[[134 144 128 146]
 [135 124 139 123]
 [118 119 149 135]
 [134 145 124 147]
 [136 124 136 124]
 [116 119 152 137]
 [135 144 120 148]
 [137 124 136 123]
 [117 113 148 136]]
Rows and columns are numbered from 0.
The top entry of the column that holds the largest entry -> 128
Read off the entry in the bottom-right corner.
136
Read off the bottom-left entry.
117
Read off the top-right entry.
146
The entry in row 0 and column 1 is 144
Read off the entry in row 1 and column 0.
135
The entry in the top-left corner is 134
Read off the entry in row 2 and column 0.
118
Read off the entry just left of 149.
119
The entry directly below the largest entry is 120
The entry just left of 120 is 144
Read off the minimum.
113
Read off the entry in row 1 and column 1.
124
Read off the entry directly below 145.
124
Read off the entry directly above the smallest entry.
124

Questions about the row below.
1) What is the entry just right of 150?
2) What is the minimum?
[129, 121, 126, 153, 126, 120, 150, 128]
1) 128
2) 120

M =
[[125 149 141 134 133]
 [130 103 119 134 121]]
Read off the entry in the top-left corner.
A: 125
The entry just right of 141: 134
Read off the entry in the top-right corner.
A: 133
The entry directly below 133 is 121

[[132 122 111 143 111 133]
 [107 149 132 124 132 144]
 [148 106 112 143 111 119]
 [106 151 123 131 125 149]
 [110 148 147 112 148 134]
 [150 105 116 139 115 115]
 [107 150 126 129 128 147]
 [111 147 149 109 150 133]]
Counting starts at 0.
Report the entry just right of 128.
Answer: 147
Report the entry directly above 144.
Answer: 133
Report the entry in the bottom-left corner.
Answer: 111
Report the entry just right of the largest entry.
Answer: 123
The entry in row 0 and column 0 -> 132
The entry in the bottom-right corner is 133
Report the entry just left of the largest entry.
Answer: 106
The entry directly above 124 -> 143
Report the entry just right of the smallest entry.
Answer: 116
The entry directly above the largest entry is 106
Report the top entry of the column that holds the smallest entry.
Answer: 122
Report the entry in row 2 and column 0.
Answer: 148
Report the bottom entry of the column that holds the smallest entry.
Answer: 147
Report the entry at row 1, column 2.
Answer: 132
The entry in row 0 and column 2: 111
The entry directly above the smallest entry is 148
The entry just left of 128 is 129
The entry just left of 119 is 111

A =
[[117 128 117 119 123 112 127 128 116 128 124 119 121 122]
 [126 126 125 142 126 153 132 126 118 126 131 122 137 138]
 [129 132 130 115 130 105 127 133 139 132 125 134 118 119]
 [142 129 143 124 136 121 126 129 150 129 129 144 127 125]
 [116 125 115 130 121 132 128 125 107 126 127 114 129 129]]
Indices start at 0.
The entry at row 1, column 0 -> 126
Find the top-left entry.
Answer: 117
The entry directly below the largest entry: 105
The entry just left of the largest entry -> 126
Find the entry just right of the smallest entry.
Answer: 127
The entry just left of the smallest entry is 130
Find the entry in row 1 and column 1.
Answer: 126
Find the top entry of the column that holds the smallest entry.
Answer: 112
Find the entry directly below the smallest entry.
Answer: 121
The entry in the top-right corner is 122
Find the entry just right of 137.
Answer: 138
The bottom-right entry -> 129
The entry just left of 138 -> 137
The entry at row 2, column 2 -> 130
Find the entry in the bottom-left corner.
Answer: 116
The entry directly above the smallest entry -> 153
Find the entry in row 0 and column 2.
Answer: 117
Find the entry at row 2, column 0.
Answer: 129

a =
[[109 109 120 126 137]
 [144 104 140 107 109]]
Indices start at 0.
The entry in row 1 and column 1 -> 104
Find the bottom-left entry.
A: 144
Find the top-right entry.
A: 137
The entry in the top-left corner -> 109

grid =
124  136  135  138  141  107  128  118  117  130  120  119  152  140  123
130  131  126  137  135  111  127  122  131  128  114  126  144  134  116
129  130  135  134  136  114  130  122  122  129  120  122  144  131  124
127  135  134  140  142  102  128  117  120  130  115  120  156  139  118
127  133  131  137  138  110  127  120  123  129  119  123  147  137  121
127  131  128  133  133  119  127  124  126  129  123  126  137  134  124
126  135  131  140  141  104  127  118  122  130  116  122  153  141  118
126  131  132  131  133  120  128  124  122  129  126  124  138  133  127
128  129  139  131  135  117  132  123  117  129  124  121  142  128  129
127  135  132  140  142  102  127  117  122  130  114  121  156  140  117
126  136  128  141  140  104  126  118  125  130  115  123  153  142  116
The largest entry in the first column: 130
The entry in the bottom-left corner is 126
Give the top-right entry.
A: 123
The 4th entry in reading order: 138
Give the entry directly above the centre entry.
A: 120
Give the largest entry in the last column.
A: 129
Give the largest entry in the last row.
A: 153
The last entry, reading row by row -> 116
Give the entry just left of the centre entry.
A: 127
Give the smallest entry in the first row.
A: 107
The 1st entry, reading row by row is 124
Give the entry just right of 111.
A: 127
The second entry in reading order -> 136
The 3rd entry on the diagonal from the top-right corner -> 144
Give the entry directly below the centre entry.
A: 118
The entry at the centre: 124
